Here is a tiny trained network, its code and every weight. The questions are about switching its units off for an input and a class, where a switched-off unit gives its printed mean instead of its output.

import numpy as np


def w(rows, s, z=0):
    codes = np.array(rows[::2]) - 128.0
    scale = np.full(codes.shape[1], s)
    scale[-1] = z or s
    return codes * scale


def f(y):
    return np.maximum(y, 0)


def log_softmax(a):
    a = a - a.max(-1, keepdims=True)
    return a - np.log(np.exp(a).sum(-1, keepdims=True))


def net(x, mask):
    res = np.array(x, float).reshape(1, 5) / 4 @ E
    y = f(res @ A[0][:, :-1].T + A[0][:, -1])
    res = res + np.where(mask, y, B[0][:, -1]) @ B[0][:, :-1]
    return log_softmax(res[-1] @ U[:, :-1].T + U[:, -1])


A, B = {}, {}
E = w([
[127,128,127],'x0',
[127,128,127],'x1',
[249,50,142],'x2',
[34,53,186],'x3',
[171,161,203],'x4',
],0.011)
A[0] = w([
[47,139,127,176],'N1',
[105,111,80,137],'N2',
[89,162,85,154],'N3',
[137,137,147,165],'N4',
[123,84,38,252],'N5',
[165,136,99,142],'N6',
[139,132,107,154],'N7',
[113,232,102,194],'N8',
[143,77,99,64],'N9',
[109,131,102,132],'N10',
[183,150,70,169],'N11',
[65,133,139,187],'N12',
[159,171,209,180],'N13',
[116,102,169,190],'N14',
[174,223,120,79],'N15',
[116,109,166,161],'N16',
[38,192,197,44],'N17',
[136,251,78,213],'N18',
[161,174,17,101],'N19',
[92,64,122,141],'N20',
[82,91,152,148],'N21',
[180,84,164,66],'N22',
[176,96,168,73],'N23',
[176,44,84,115],'N24',
[105,97,79,91],'N25',
[114,105,163,156],'N26',
[197,95,122,52],'N27',
[135,9,181,30],'N28',
[186,156,107,73],'N29',
[144,150,171,157],'N30',
[215,149,87,62],'N31',
[92,72,131,130],'N32',
],0.017,0.0043)
B[0] = w([
[55,124,101,231],'N1',
[78,100,105,170],'N2',
[130,108,81,193],'N3',
[127,134,112,154],'N4',
[170,98,221,221],'N5',
[104,167,154,183],'N6',
[144,144,143,154],'N7',
[190,27,97,225],'N8',
[151,102,173,175],'N9',
[115,119,108,155],'N10',
[123,173,203,220],'N11',
[54,139,107,214],'N12',
[89,125,66,213],'N13',
[121,93,166,191],'N14',
[134,136,36,218],'N15',
[129,126,172,178],'N16',
[127,224,254,247],'N17',
[197,28,66,248],'N18',
[171,130,228,221],'N19',
[105,121,66,209],'N20',
[84,147,126,209],'N21',
[137,136,53,214],'N22',
[138,134,66,203],'N23',
[145,166,215,241],'N24',
[87,114,95,169],'N25',
[112,130,155,179],'N26',
[78,155,109,217],'N27',
[229,20,88,246],'N28',
[67,168,124,197],'N29',
[120,128,109,173],'N30',
[29,188,131,231],'N31',
[99,145,84,203],'N32',
],0.028,0.012)
U = w([
[169,44,199,78],'0',
[50,215,85,1],'1',
[163,112,62,231],'2',
[74,180,207,227],'3',
[166,227,254,83],'4',
],0.0098,0.003)

Each question gives the input, the list of numbers given to net, and the class t.
The units are the neurons (one row each of A and B). Each row of codes is followed by its name. A weight is (code - 128) times the scale printed after its matrix; where a second scale follows, it is the last column's (A, B and U).
mask holds one flag per neuron, in row order. A switched-off neuron (its flag False) gives its mean, the last column of its row in B, instead of its output. The means were averaged over made-up inputs and are rounded, as every weight is.
A unit's drop is (log p(t) with every unit on - log p(t) with that unit switched off) / (log p(t) with every unit on - log p(t) with every unit switched off).
The circuit of an input: a set's keep is (log p(t) with only the set's units on - log p(t) with every unit switched off) / (log p(t) with every unit on - log p(t) with every unit switched off). Starting from the 12 units with the biggest drops (on a tie, the unit counted first), units are removed one at a time, each time the one whose removal leaves the highest keep (on an exact tie, the one counted first), for as long as the keep stays at least 0.8.
units of the circuit, in order: the units of the circuit, biggest drop first
unit that matters most: the unit with the biggest drop
top k neurons: the k neurons with the biggest drops, biggest first
drop when u is switched off: that unit's drop, to one decimal
input [-5,-3,-3,-8,7], class 2: units of the circuit, in order -> (N18)
input [1,-6,0,-8,-1], class 0: top 4 neurons -> (N18, N19, N8, N17)
input [2,1,0,0,1], class 2: top 3 neurons -> (N17, N24, N19)
input [7,8,0,-7,7], class 2: top 3 neurons -> (N18, N8, N17)
input [5,3,1,6,-8], class 0: top 3 neurons -> (N5, N28, N31)
input [6,6,1,-4,6], class 1: top 3 neurons -> (N28, N31, N29)
input [7,5,8,0,5], class 1: top 3 neurons -> (N31, N18, N27)
input [0,5,1,-7,-6], class 4: top 2 neurons -> (N11, N28)
input [8,5,-1,-7,-2], class 0: top 2 neurons -> (N18, N19)
input [8,4,7,-3,0], class 4: top 3 neurons -> (N24, N11, N1)
input [2,-4,1,8,6], class 2: top 2 neurons -> (N28, N5)
input [4,-3,1,1,-4], class 0: top 2 neurons -> (N17, N31)
input [-5,-4,0,0,3], class 2: top 2 neurons -> (N17, N31)
input [-2,4,-8,0,-6], class 0: unit that matters most -> N8
input [-8,-6,0,-5,7], class 2: top 3 neurons -> (N18, N8, N17)
input [8,7,6,1,2], class 2: top 3 neurons -> (N28, N17, N22)
input [2,-1,-2,-2,2], class 2: drop when N5 is switched off -> 0.2
input [1,7,-3,-5,-1], class 0: drop when N19 is switched off -> 0.7
input [0,-1,2,4,6], class 2: drop when N5 is switched off -> 0.1
input [4,1,-6,-8,-3], class 0: unit that matters most -> N19
input [-5,3,-5,-1,3], class 2: drop when N5 is switched off -> 0.1
